[[129 140 118 145 129 127 114 116 139 139 126 127]
 [137 134 132 126 117 134 123 127 126 133 139 140]
 [132 132 123 126 121 131 124 120 128 135 146 105]
 [123 138 124 149 120 113 115 129 131 148 121 141]]
=>
[[132 132 123 126 121 131 124 120 128 135 146 105]
 [137 134 132 126 117 134 123 127 126 133 139 140]
 [123 138 124 149 120 113 115 129 131 148 121 141]
 [129 140 118 145 129 127 114 116 139 139 126 127]]

[[124 126 133]
 [108 142 130]
 [117 131 132]
 [121 156 140]
 [125 143 129]
 [123 147 113]
 [109 115 142]
 [147 133 130]
 [119 122 110]
 [144 132 109]
 [148 113 125]
 [129 103 130]]
=>
[[129 103 130]
 [148 113 125]
 [109 115 142]
 [119 122 110]
 [124 126 133]
 [117 131 132]
 [144 132 109]
 [147 133 130]
 [108 142 130]
 [125 143 129]
 [123 147 113]
 [121 156 140]]

[[102 129 125]
 [124 126 133]
 [108 135 126]
 [117 133 126]
 [111 138 123]
 [108 131 131]
 [123 124 138]
 [124 123 134]
 [123 127 137]
 [125 128 125]]
=>
[[124 123 134]
 [123 124 138]
 [124 126 133]
 [123 127 137]
 [125 128 125]
 [102 129 125]
 [108 131 131]
 [117 133 126]
 [108 135 126]
 [111 138 123]]

[[129 123 133 117 150 129 124 117 147 111 113 125 108]
 [126 126 127 124 124 126 131 125 139 128 118 123 116]
 [126 128 126 132 123 130 132 127 131 135 129 124 130]
 [127 129 125 123 114 121 129 133 124 131 123 129 123]
 [112 117 116 130 147 140 116 115 118 133 135 119 131]]
=>
[[112 117 116 130 147 140 116 115 118 133 135 119 131]
 [129 123 133 117 150 129 124 117 147 111 113 125 108]
 [126 126 127 124 124 126 131 125 139 128 118 123 116]
 [126 128 126 132 123 130 132 127 131 135 129 124 130]
 [127 129 125 123 114 121 129 133 124 131 123 129 123]]

[[121 132 121 127 122 145 131 119 136]
 [147 152 141 124 128 141 103 147 138]
 [143 116 138 132 123 106 112 134 124]
 [146 111 139 153  99 132 108 106 118]]
=>
[[146 111 139 153  99 132 108 106 118]
 [143 116 138 132 123 106 112 134 124]
 [121 132 121 127 122 145 131 119 136]
 [147 152 141 124 128 141 103 147 138]]

[[129 130 153 137 139 132 132 145 111]
 [128 129 133 133 145 136 131 116 126]
 [122 131 132 122 130 127 129 133 128]]
=>
[[128 129 133 133 145 136 131 116 126]
 [129 130 153 137 139 132 132 145 111]
 [122 131 132 122 130 127 129 133 128]]

[[122 113 122 143 114]
 [125 140 134 117 118]
 [125 106 127 147 116]
 [126 133 140 124 121]
 [133 130 141 121 127]
 [127 127 143 128 120]
 [128 126 142 127 120]
 [133 122 112 127 130]]
=>
[[125 106 127 147 116]
 [122 113 122 143 114]
 [133 122 112 127 130]
 [128 126 142 127 120]
 [127 127 143 128 120]
 [133 130 141 121 127]
 [126 133 140 124 121]
 [125 140 134 117 118]]
---
[[128 139 117]
 [119 135 122]
 [149 100 134]
 [133 128 123]
 [117 120 135]]
=>
[[117 133 149 119 128]
 [120 128 100 135 139]
 [135 123 134 122 117]]

[[127 125 127]
 [123 128 126]
 [140 128 149]
 [128 128 128]]
=>
[[128 140 123 127]
 [128 128 128 125]
 [128 149 126 127]]

[[125 130 127 115 139 129 116 138]
 [120 120 141 121 121 141 140 141]
 [103 107 110 140 125 126 135 137]
 [127 134 132 148 117 127 136 118]]
=>
[[127 103 120 125]
 [134 107 120 130]
 [132 110 141 127]
 [148 140 121 115]
 [117 125 121 139]
 [127 126 141 129]
 [136 135 140 116]
 [118 137 141 138]]

[[129 120 122 117 143 113 107 130]
 [132 129 115 131 137 119 115 128]
 [136 115 128 103 122 124 107 138]]
=>
[[136 132 129]
 [115 129 120]
 [128 115 122]
 [103 131 117]
 [122 137 143]
 [124 119 113]
 [107 115 107]
 [138 128 130]]

[[128 128 128 126 128 125 128 128 128 134 145 154]
 [126 122 128 128 129 132 138 149 154 144 133 131]
 [126 129 134 144 154 149 137 131 127 127 134 128]
 [143 152 151 139 131 128 131 135 128 127 130 128]
 [127 127 128 126 128 125 129 133 142 153 150 140]
 [129 134 145 153 150 137 131 130 127 126 134 128]
 [135 146 154 147 135 129 130 133 128 127 132 128]
 [125 121 128 128 129 134 143 153 150 139 132 130]]
=>
[[125 135 129 127 143 126 126 128]
 [121 146 134 127 152 129 122 128]
 [128 154 145 128 151 134 128 128]
 [128 147 153 126 139 144 128 126]
 [129 135 150 128 131 154 129 128]
 [134 129 137 125 128 149 132 125]
 [143 130 131 129 131 137 138 128]
 [153 133 130 133 135 131 149 128]
 [150 128 127 142 128 127 154 128]
 [139 127 126 153 127 127 144 134]
 [132 132 134 150 130 134 133 145]
 [130 128 128 140 128 128 131 154]]

[[105 155 123 120 139 112 125 125]
 [151 107 129 137 115 142 132 131]]
=>
[[151 105]
 [107 155]
 [129 123]
 [137 120]
 [115 139]
 [142 112]
 [132 125]
 [131 125]]

[[144 141 154 125 111]
 [129 137 147 126 115]
 [138 133 140 126 117]
 [141 138 140 130 120]
 [128 135 130 122 112]
 [129 141 145 121 122]
 [136 136 133 125 118]
 [130 124 137 122 114]
 [124 129 130 122 110]
 [122 136 136 124 114]]
=>
[[122 124 130 136 129 128 141 138 129 144]
 [136 129 124 136 141 135 138 133 137 141]
 [136 130 137 133 145 130 140 140 147 154]
 [124 122 122 125 121 122 130 126 126 125]
 [114 110 114 118 122 112 120 117 115 111]]
